Here is a tiny trained network, its code and every weight. The questions are about switching its units off for an input and a target symbol, where a switched-off unit gives its printed mean instead of its output.

import numpy as np


def w(rows, s, z=0):
    codes = np.array(rows[::2]) - 128.0
    scale = np.full(codes.shape[1], s)
    scale[-1] = z or s
    return codes * scale


def norm(h):
    return h / np.sqrt((h * h).mean(-1, keepdims=True) + 1e-5)


def f(y):
    return y / 2 * (1 + np.tanh(0.7978845608 * (y + 0.044715 * y**3)))


def softmax(a):
    e = np.exp(a - a.max(-1, keepdims=True))
    return e / e.sum(-1, keepdims=True)


def log_softmax(a):
    a = a - a.max(-1, keepdims=True)
    return a - np.log(np.exp(a).sum(-1, keepdims=True))


def net(x, mask):
    ids = ['ΓΘαβεζηλμξφψ'.index(c) for c in x.split()]
    T = len(ids)
    res = E[ids] + P[:T]
    r = norm(res)
    for j in range(3):
        rows = slice(2 * j, 2 * j + 2)
        q, k, v = (r @ M[0][rows].T for M in (Q, K, V))
        z = softmax(np.where(np.tri(T) > 0, q @ k.T / 2**0.5, -1e9)) @ v
        o = O[0][rows]
        res = res + np.where(mask[j], z, o[:, -1]) @ o[:, :-1]
    y = f(norm(res) @ A[0][:, :-1].T + A[0][:, -1])
    res = res + np.where(mask[3:15], y, B[0][:, -1]) @ B[0][:, :-1]
    return log_softmax(norm(res)[-1] @ U[:, :-1].T + U[:, -1])


Q, K, V, O, A, B = {}, {}, {}, {}, {}, {}
E = w([
[144,75,97,143],'Γ',
[136,102,109,146],'Θ',
[136,83,104,134],'α',
[167,137,128,146],'β',
[156,100,105,175],'ε',
[95,74,108,146],'ζ',
[142,98,128,115],'η',
[183,85,141,119],'λ',
[107,136,144,61],'μ',
[181,50,125,149],'ξ',
[235,9,26,57],'φ',
[114,137,179,94],'ψ',
],0.014)
P = w([
[100,171,108,130],'0',
[221,159,102,132],'1',
[40,26,85,116],'2',
[249,171,125,127],'3',
[37,41,109,114],'4',
[237,165,133,118],'5',
[40,50,127,107],'6',
[221,154,140,115],'7',
[39,55,139,106],'8',
[207,147,150,113],'9',
[49,55,153,103],'10',
[201,150,152,112],'11',
],0.017)
Q[0] = w([
[196,148,165,159],'head 0',
[62,70,70,96],'head 0',
[10,102,89,124],'head 1',
[199,236,167,78],'head 1',
[142,199,147,174],'head 2',
[216,203,137,123],'head 2',
],0.012)
K[0] = w([
[151,59,135,99],'head 0',
[57,198,114,151],'head 0',
[113,175,1,197],'head 1',
[178,41,206,148],'head 1',
[135,92,239,115],'head 2',
[95,93,184,128],'head 2',
],0.012)
V[0] = w([
[97,184,198,172],'head 0',
[120,101,77,101],'head 0',
[79,214,211,100],'head 1',
[139,105,156,241],'head 1',
[148,195,111,186],'head 2',
[2,143,86,220],'head 2',
],0.012)
O[0] = w([
[118,169,219,192,24],'head 0',
[202,88,64,125,188],'head 0',
[211,217,187,95,2],'head 1',
[155,4,221,246,118],'head 1',
[151,165,116,183,121],'head 2',
[69,158,101,205,212],'head 2',
],0.013,0.0061)
A[0] = w([
[88,71,231,194,138],'neuron 0',
[140,118,31,199,131],'neuron 1',
[135,143,136,26,157],'neuron 2',
[131,137,99,173,62],'neuron 3',
[194,70,64,133,2],'neuron 4',
[54,254,149,226,181],'neuron 5',
[206,60,84,105,215],'neuron 6',
[249,156,208,83,169],'neuron 7',
[175,201,77,112,201],'neuron 8',
[135,51,18,204,196],'neuron 9',
[198,117,150,122,116],'neuron 10',
[73,118,228,242,45],'neuron 11',
],0.012,0.0036)
B[0] = w([
[196,136,2,170,145],'neuron 0',
[91,168,190,33,191],'neuron 1',
[137,226,135,180,151],'neuron 2',
[39,119,124,18,132],'neuron 3',
[130,132,177,101,171],'neuron 4',
[202,18,248,27,144],'neuron 5',
[164,154,186,154,203],'neuron 6',
[211,206,176,172,137],'neuron 7',
[74,88,2,192,147],'neuron 8',
[114,205,198,127,254],'neuron 9',
[190,120,139,130,127],'neuron 10',
[185,215,130,197,145],'neuron 11',
],0.0086,0.018)
U = w([
[129,3,101,140,78],'Γ',
[59,143,76,120,79],'Θ',
[71,105,79,138,175],'α',
[124,71,72,82,143],'β',
[88,186,194,164,16],'ε',
[94,126,146,217,252],'ζ',
[136,214,154,105,54],'η',
[186,143,165,137,146],'λ',
[107,202,27,102,110],'μ',
[148,80,193,122,229],'ξ',
[185,97,73,43,183],'φ',
[188,218,74,119,78],'ψ',
],0.015,0.0034)

Each question gives the input, a string of symbols that net reads in full, and the target symbol t.
The units are the heads (2 rows each of Q, K, V and O) and the neurons (one row each of A and B). Each row of codes is followed by its name. A weight is (code - 128) times the scale printed after its matrix; where a second scale follows, it is the last column's (O, A, B and U).
mask holds one flag per unit, heads first, then neurons. A switched-off unit (its flag False) gives its mean, the last column of its rows in O or B, instead of its output. The means were averaged over made-up inputs and are rounded, as every weight is.
A unit's drop is (log p(t) with every unit on - log p(t) with that unit switched off) / (log p(t) with every unit on - log p(t) with every unit switched off).
The circuit of an input: a set's keep is (log p(t) with only the set's units on - log p(t) with every unit switched off) / (log p(t) with every unit on - log p(t) with every unit switched off). Starting from the 12 units with the biggest drops (on a tie, the unit counted first), units are removed one at a time, each time the one whose removal leaves the highest keep (on an exact tie, the one counted first), for as long as the keep stays at least 0.8.
units of the circuit, in order: the units of the circuit, biggest drop first
most important unit: the unit with the biggest drop
k most important neurons: the k neurons with the biggest drops, biggest first
which heads matter: for each layer, one digit per head in row order, 1 if its drop is at least 0.15 and else 0, layers parted by /
input ζ ε α, target ξ: most important unit	head 2
input ε η φ μ, target φ: which heads matter	101
input ε Θ ε ε ψ β μ ε, target μ: units of the circuit, in order	[head 1; neuron 8]
input ε ε λ ψ ζ ε α η ε μ ε μ, target μ: units of the circuit, in order	[head 1; neuron 9; neuron 8]
input ε φ μ Γ, target φ: which heads matter	101
input ζ ε ζ, target ξ: units of the circuit, in order	[head 2; head 1; neuron 8]
input ε ε Γ φ λ η, target φ: units of the circuit, in order	[head 0; head 2]
input ε η η ξ λ ξ ε α ξ β ε, target ζ: which heads matter	010
input η η φ λ η ζ ξ η, target ξ: units of the circuit, in order	[head 1; head 2]
input ξ α ψ ψ η ε η ζ η Θ ζ, target Γ: units of the circuit, in order	[head 1; head 2]
input λ ξ φ Γ ψ ε ξ, target φ: which heads matter	011
input ε η α η ε ξ α Θ η μ ψ, target ζ: which heads matter	000
input β ζ μ η β Θ η, target λ: which heads matter	110
input ξ ξ λ λ Θ β η ε Γ, target Γ: most important unit	head 1
input λ μ ε α ε ζ η α μ β ε, target φ: which heads matter	011
input ξ ξ μ, target Γ: which heads matter	010
input μ η λ ζ ζ Γ Θ α α, target ψ: which heads matter	010
input Θ α ξ φ Θ η η, target ε: which heads matter	111
input ε α φ ξ, target φ: which heads matter	101
input μ φ α ε β α α ξ η, target ψ: units of the circuit, in order	[head 1]
input μ ε η β η ζ ε ε Γ β ψ, target ψ: which heads matter	011
input ζ ψ Θ ε ξ, target ξ: 2 most important neurons	[neuron 2; neuron 11]
input Θ φ μ ξ μ ε α, target ε: 2 most important neurons	[neuron 5; neuron 11]
input ζ ε λ β μ, target ξ: 2 most important neurons	[neuron 1; neuron 9]
